Below are the code and all the weights of a small trained network. Each question names an input and a class and asks about switching units off, where a switched-off unit gives its printed mean instead of its output.

import numpy as np


def w(rows, s, z=0):
    codes = np.array(rows[::2]) - 128.0
    scale = np.full(codes.shape[1], s)
    scale[-1] = z or s
    return codes * scale


def f(y):
    return np.maximum(y, 0)


def log_softmax(a):
    a = a - a.max(-1, keepdims=True)
    return a - np.log(np.exp(a).sum(-1, keepdims=True))


def net(x, mask):
    res = np.array(x, float).reshape(1, 8) / 4 @ E
    y = f(res @ A[0][:, :-1].T + A[0][:, -1])
    res = res + np.where(mask, y, B[0][:, -1]) @ B[0][:, :-1]
    return log_softmax(res[-1] @ U[:, :-1].T + U[:, -1])


A, B = {}, {}
E = w([
[171,108,66,198,115,110,217],'x0',
[190,68,185,143,36,122,87],'x1',
[210,185,214,74,155,125,202],'x2',
[124,130,132,130,130,131,131],'x3',
[67,186,196,171,97,2,130],'x4',
[185,135,161,224,216,130,58],'x5',
[135,123,122,123,129,118,124],'x6',
[128,132,129,132,124,133,125],'x7',
],0.0062)
A[0] = w([
[81,196,166,176,91,38,139,81],'n1',
[42,83,53,164,70,125,69,136],'n2',
[135,125,114,190,113,145,186,252],'n3',
[161,73,85,160,143,95,195,218],'n4',
[100,178,74,74,255,117,181,183],'n5',
[130,118,82,90,166,193,139,75],'n6',
[149,105,143,123,106,214,135,101],'n7',
[154,155,147,235,205,145,58,110],'n8',
[155,74,112,72,148,231,114,93],'n9',
[55,168,139,116,111,98,166,106],'n10',
[165,118,70,83,160,200,121,99],'n11',
[58,134,189,42,165,155,14,186],'n12',
[158,143,166,252,224,141,57,106],'n13',
[222,196,197,75,146,99,219,100],'n14',
[64,210,90,142,218,157,170,173],'n15',
[204,69,100,81,109,197,110,69],'n16',
[164,109,40,178,116,86,174,214],'n17',
[156,90,83,123,139,211,132,49],'n18',
[79,186,176,195,103,39,131,61],'n19',
[110,173,157,142,63,60,135,89],'n20',
[161,134,166,232,214,155,84,104],'n21',
[115,143,166,46,127,124,22,180],'n22',
[72,201,82,107,218,144,174,169],'n23',
[35,166,172,173,109,17,128,81],'n24',
[185,87,93,195,143,93,185,185],'n25',
[108,131,165,39,159,149,30,185],'n26',
[76,147,106,82,66,137,164,75],'n27',
[245,62,193,130,3,132,87,211],'n28',
[43,50,45,253,103,111,49,137],'n29',
[86,98,93,88,76,120,192,158],'n30',
[58,151,96,33,19,151,172,83],'n31',
[100,155,171,115,115,32,91,97],'n32',
[149,95,91,129,103,98,208,166],'n33',
[94,166,73,101,206,118,137,200],'n34',
[96,188,173,168,74,37,122,51],'n35',
[238,196,224,63,139,133,220,156],'n36',
[69,167,129,79,195,159,110,172],'n37',
[217,191,189,127,169,115,176,142],'n38',
[220,145,154,221,223,121,53,104],'n39',
],0.0051,0.0031)
B[0] = w([
[201,42,89,125,242,156,175,189],'n1',
[72,150,127,76,179,243,82,206],'n2',
[116,158,227,164,102,188,91,201],'n3',
[98,201,219,177,89,191,132,194],'n4',
[107,77,185,171,67,40,69,210],'n5',
[183,64,88,150,160,75,176,162],'n6',
[194,48,96,161,183,77,144,161],'n7',
[174,198,54,25,58,88,162,203],'n8',
[222,58,97,172,192,106,205,191],'n9',
[183,70,88,94,131,98,138,169],'n10',
[190,46,119,161,193,124,171,179],'n11',
[152,212,200,194,108,184,212,229],'n12',
[210,171,52,36,52,97,142,215],'n13',
[40,130,107,81,210,231,25,200],'n14',
[119,55,159,160,48,55,68,203],'n15',
[170,49,75,165,181,88,169,180],'n16',
[125,188,214,168,109,215,132,202],'n17',
[181,88,84,153,195,139,187,165],'n18',
[226,65,59,130,239,155,185,186],'n19',
[183,73,93,128,174,117,126,173],'n20',
[200,162,42,18,57,67,134,199],'n21',
[137,187,190,202,109,174,190,208],'n22',
[125,49,168,184,55,22,62,202],'n23',
[213,55,82,144,229,160,174,200],'n24',
[94,215,199,160,61,209,142,192],'n25',
[156,197,206,205,99,178,230,214],'n26',
[201,172,42,33,94,75,136,164],'n27',
[55,56,158,180,55,1,57,253],'n28',
[38,153,128,46,199,252,54,232],'n29',
[172,177,104,75,78,136,126,188],'n30',
[205,183,75,37,78,84,145,200],'n31',
[202,92,102,173,194,154,179,180],'n32',
[122,194,166,117,92,174,121,177],'n33',
[118,80,179,179,59,76,52,196],'n34',
[194,57,66,153,228,135,182,181],'n35',
[26,94,131,92,196,201,9,229],'n36',
[142,115,195,205,56,113,136,190],'n37',
[62,127,112,72,152,194,34,196],'n38',
[186,186,48,36,54,81,146,216],'n39',
],0.0042,0.0054)
U = w([
[186,32,60,150,244,121,221,63],'0',
[123,147,134,125,112,139,117,253],'1',
[162,203,46,1,66,87,151,75],'2',
[43,134,115,61,201,201,38,74],'3',
[119,141,145,153,110,128,131,197],'4',
[102,59,159,187,64,43,73,65],'5',
[127,235,182,211,111,184,225,76],'6',
],0.009,0.0053)

Each question gives the input, the list of numbers given to net, and the class t.
The units are the neurons (one row each of A and B). Each row of codes is followed by its name. A weight is (code - 128) times the scale printed after its matrix; where a second scale follows, it is the last column's (A, B and U).
mask holds one flag per neuron, in row order. A switched-off neuron (its flag False) gives its mean, the last column of its row in B, instead of its output. The means were averaged over made-up inputs and are rounded, as every weight is.
A unit's drop is (log p(t) with every unit on - log p(t) with that unit switched off) / (log p(t) with every unit on - log p(t) with every unit switched off).
The circuit of an input: a set's keep is (log p(t) with only the set's units on - log p(t) with every unit switched off) / (log p(t) with every unit on - log p(t) with every unit switched off). Starting from the 12 units with the biggest drops (on a tie, the unit counted first), units are removed one at a time, each time the one whose removal leaves the highest keep (on an exact tie, the one counted first), for as long as the keep stays at least 0.8.
circuit, biggest first: the units of the circuit, biggest drop first
most important unit: the unit with the biggest drop
k most important neurons: the k neurons with the biggest drops, biggest first
drop when u is switched off: that unit's drop, to one decimal
input [6,1,-3,-4,-2,5,-4,5], class 6: 3 most important neurons -> n25; n17; n4
input [-6,5,-8,2,7,-7,-1,-8], class 3: circuit, biggest first -> n2
input [0,6,-7,-2,2,3,-4,-5], class 3: 2 most important neurons -> n29; n2
input [-5,-4,2,-3,0,0,-1,-4], class 6: circuit, biggest first -> n12; n26
input [7,3,7,0,-3,-3,-6,7], class 3: circuit, biggest first -> n36; n14; n38
input [6,6,4,-2,7,6,6,-3], class 0: circuit, biggest first -> n19; n1
input [3,-8,8,-5,-2,0,-2,-8], class 3: circuit, biggest first -> n14; n36
input [-1,2,7,0,-5,-5,-3,-7], class 3: circuit, biggest first -> n36; n14
input [-2,-4,8,-2,-1,-1,0,-7], class 3: 3 most important neurons -> n36; n14; n38
input [7,4,-3,8,4,-5,3,0], class 6: circuit, biggest first -> n17; n4; n25
input [-8,-6,-2,-6,-7,2,5,3], class 6: circuit, biggest first -> n12; n26
input [-5,4,7,4,5,-1,-4,-2], class 3: circuit, biggest first -> n36; n14
input [7,0,8,-2,8,7,-2,7], class 0: 4 most important neurons -> n19; n1; n35; n24
input [3,8,2,-3,-6,-5,-1,-2], class 5: circuit, biggest first -> n28
input [-8,-8,-2,7,3,1,-1,-1], class 5: circuit, biggest first -> n23; n15; n5
input [-6,-8,-1,-6,6,2,7,-5], class 5: circuit, biggest first -> n23; n15
input [-4,3,8,2,-2,2,0,-5], class 3: 2 most important neurons -> n36; n14
input [8,-2,-5,-4,6,-3,-3,-5], class 6: 3 most important neurons -> n17; n4; n25
input [-3,-6,0,7,2,0,-3,-5], class 5: drop when n34 is switched off -> 0.1
input [-7,-1,-2,4,-8,6,1,-1], class 0: most important unit -> n9
input [5,-2,-1,-8,-5,7,0,-3], class 2: drop when n39 is switched off -> 0.2
input [5,-4,2,-6,7,-1,4,5], class 0: drop when n1 is switched off -> 0.2
